Below are the code and all the weights of a small trained network. Each question names an input and a target symbol and asks about switching units off, where a switched-off unit gives its printed mean instead of its output.

import numpy as np


def w(rows, s, z=0):
    codes = np.array(rows[::2]) - 128.0
    scale = np.full(codes.shape[1], s)
    scale[-1] = z or s
    return codes * scale


def f(y):
    return y / 2 * (1 + np.tanh(0.7978845608 * (y + 0.044715 * y**3)))


def softmax(a):
    e = np.exp(a - a.max(-1, keepdims=True))
    return e / e.sum(-1, keepdims=True)


def log_softmax(a):
    a = a - a.max(-1, keepdims=True)
    return a - np.log(np.exp(a).sum(-1, keepdims=True))


def net(x, mask):
    ids = ['ΔΘΞΠΨΩζηλ'.index(c) for c in x.split()]
    T = len(ids)
    res = E[ids] + P[:T]
    u = 0
    for l in range(2):
        q, k, v = (res @ M[l].T for M in (Q, K, V))
        z = softmax(np.where(np.tri(T) > 0, q @ k.T / 2**0.5, -1e9)) @ v
        res = res + np.where(mask[u], z, O[l][:, -1]) @ O[l][:, :-1]
        u += 1
        y = f(res @ A[l][:, :-1].T + A[l][:, -1])
        res = res + np.where(mask[u : u + 4], y, B[l][:, -1]) @ B[l][:, :-1]
        u += 4
    return log_softmax(res[-1] @ U[:, :-1].T + U[:, -1])


Q, K, V, O, A, B = {}, {}, {}, {}, {}, {}
E = w([
[113,165,118,142,62],'Δ',
[142,127,135,187,113],'Θ',
[65,181,127,167,94],'Ξ',
[137,166,235,81,89],'Π',
[155,136,87,119,108],'Ψ',
[85,128,145,154,121],'Ω',
[89,117,179,92,99],'ζ',
[129,250,110,110,63],'η',
[215,155,119,86,188],'λ',
],0.018)
P = w([
[13,129,119,79,68],'0',
[186,101,151,98,175],'1',
[180,50,148,116,29],'2',
[120,232,197,196,141],'3',
[181,113,119,91,216],'4',
[175,43,157,120,21],'5',
[111,254,191,199,126],'6',
],0.0098)
Q[0] = w([
[116,34,45,78,76],'0.h0',
[170,116,225,133,2],'0.h0',
],0.009)
K[0] = w([
[170,118,22,138,73],'0.h0',
[57,13,184,185,2],'0.h0',
],0.0093)
V[0] = w([
[42,104,155,155,109],'0.h0',
[173,114,2,115,168],'0.h0',
],0.0066)
O[0] = w([
[65,82,152,14,253,185],'0.h0',
[111,133,41,204,50,3],'0.h0',
],0.0042,0.0063)
A[0] = w([
[92,149,129,76,142,3],'0.n0',
[46,59,53,114,52,111],'0.n1',
[181,99,95,90,44,74],'0.n2',
[126,96,104,8,132,109],'0.n3',
],0.017,0.0029)
B[0] = w([
[125,151,54,230,147,199],'0.n0',
[91,101,253,133,247,213],'0.n1',
[210,153,73,91,44,219],'0.n2',
[70,164,96,30,192,254],'0.n3',
],0.016,0.0055)
Q[1] = w([
[115,5,46,85,126],'1.h0',
[131,53,175,119,107],'1.h0',
],0.012)
K[1] = w([
[253,57,55,67,126],'1.h0',
[187,145,235,79,13],'1.h0',
],0.0077)
V[1] = w([
[145,234,247,158,43],'1.h0',
[200,143,72,38,218],'1.h0',
],0.011)
O[1] = w([
[109,124,144,159,213,51],'1.h0',
[120,90,68,9,182,254],'1.h0',
],0.011,0.016)
A[1] = w([
[28,74,110,144,108,134],'1.n0',
[61,121,82,146,122,182],'1.n1',
[126,100,31,133,153,194],'1.n2',
[110,5,87,176,110,3],'1.n3',
],0.019,0.0017)
B[1] = w([
[134,79,92,173,18,159],'1.n0',
[195,136,163,56,171,156],'1.n1',
[127,145,101,193,149,250],'1.n2',
[249,211,181,142,98,129],'1.n3',
],0.021,0.025)
U = w([
[177,118,202,95,203,129],'Δ',
[212,114,116,210,60,136],'Θ',
[104,121,109,254,97,121],'Ξ',
[115,112,118,27,50,134],'Π',
[153,96,109,114,167,150],'Ψ',
[65,52,131,103,124,252],'Ω',
[27,128,128,95,203,158],'ζ',
[151,127,75,118,41,69],'η',
[69,170,126,190,179,56],'λ',
],0.0087,0.011)

Each question gives the input, a string of symbols that net reads in full, and the target symbol t.
The units are the heads (2 rows each of Q, K, V and O) and the neurons (one row each of A and B). Each row of codes is followed by its name. A weight is (code - 128) times the scale printed after its matrix; where a second scale follows, it is the last column's (O, A, B and U).
mask holds one flag per unit, layer by layer, with each layer's heads first. A switched-off unit (its flag False) gives its mean, the last column of its rows in O or B, instead of its output. The means were averaged over made-up inputs and are rounded, as every weight is.
A unit's drop is (log p(t) with every unit on - log p(t) with that unit switched off) / (log p(t) with every unit on - log p(t) with every unit switched off).
The circuit of an input: a set's keep is (log p(t) with only the set's units on - log p(t) with every unit switched off) / (log p(t) with every unit on - log p(t) with every unit switched off). Starting from all 10 units, units are removed one at a time, each time the one whose removal leaves the highest keep (on an exact tie, the one counted first), for as long as the keep stays at least 0.8.
circuit, biggest first: the units of the circuit, biggest drop first
unit that matters most: the unit with the biggest drop
k most important neurons: the k neurons with the biggest drops, biggest first
k most important neurons of layer l: the k neurons of layer l with the biggest drops, biggest first
input η ζ η Θ Π ζ λ, target Δ: unit that matters most	1.n2
input ζ λ λ Ω Ω, target Θ: 3 most important neurons of layer 0	(0.n3 0.n1 0.n2)
input Ω η Ψ Ω, target Π: 2 most important neurons	(1.n2 0.n1)
input Δ η ζ, target ζ: 2 most important neurons of layer 0	(0.n3 0.n2)
input ζ Ξ Θ Ω Ω λ η, target η: circuit, biggest first	(1.h0 0.n3 0.n0)
input Ψ η Δ λ λ, target Ξ: 2 most important neurons of layer 1	(1.n2 1.n1)
input Ψ Δ Π η, target ζ: 3 most important neurons	(0.n2 1.n0 0.n1)
input η Θ Ω Δ Θ, target Δ: circuit, biggest first	(1.n2 0.n3 1.h0)
input ζ Ω Ψ Θ, target η: 3 most important neurons	(0.n0 1.n2 0.n3)
input Θ Ω Ξ η Ω Ξ ζ, target Ξ: 2 most important neurons	(0.n3 0.n2)
input Ω Θ η λ, target Π: 2 most important neurons	(0.n0 1.n2)
input Ω Ω η Θ Ψ, target Ξ: circuit, biggest first	(1.n2 1.n1)
input η Δ Π Ξ, target Δ: circuit, biggest first	(1.n2 1.h0 1.n1)
input Ω Ω Ω Ψ, target Π: unit that matters most	0.n0
input Ω Ξ Π Ξ Δ Ω Ξ, target Π: circuit, biggest first	(1.n2 0.n0)
input λ Ω Θ Δ, target λ: 4 most important neurons	(1.n0 0.n3 1.n2 0.n2)
input η Δ Ω Θ η, target λ: 2 most important neurons of layer 1	(1.n0 1.n1)
input ζ Π Θ Π Ω λ Ψ, target η: 2 most important neurons of layer 1	(1.n2 1.n1)
input ζ ζ ζ Π, target η: 4 most important neurons	(1.n2 0.n0 0.n1 0.n3)
input Ω Ω η ζ, target Π: 2 most important neurons	(1.n2 0.n2)
input η Θ Θ Ξ, target Δ: circuit, biggest first	(1.n2 1.n1 1.h0)
input Ξ Π Ψ Π, target Θ: circuit, biggest first	(1.h0 0.n3 1.n2)
input Θ Ξ Ξ, target Ξ: most important neuron	(0.n3)
input Δ λ Ω, target Ω: 2 most important neurons of layer 1	(1.n0 1.n2)
input Π Π Θ Ω ζ, target Ψ: 4 most important neurons	(1.n2 1.n1 0.n3 1.n0)
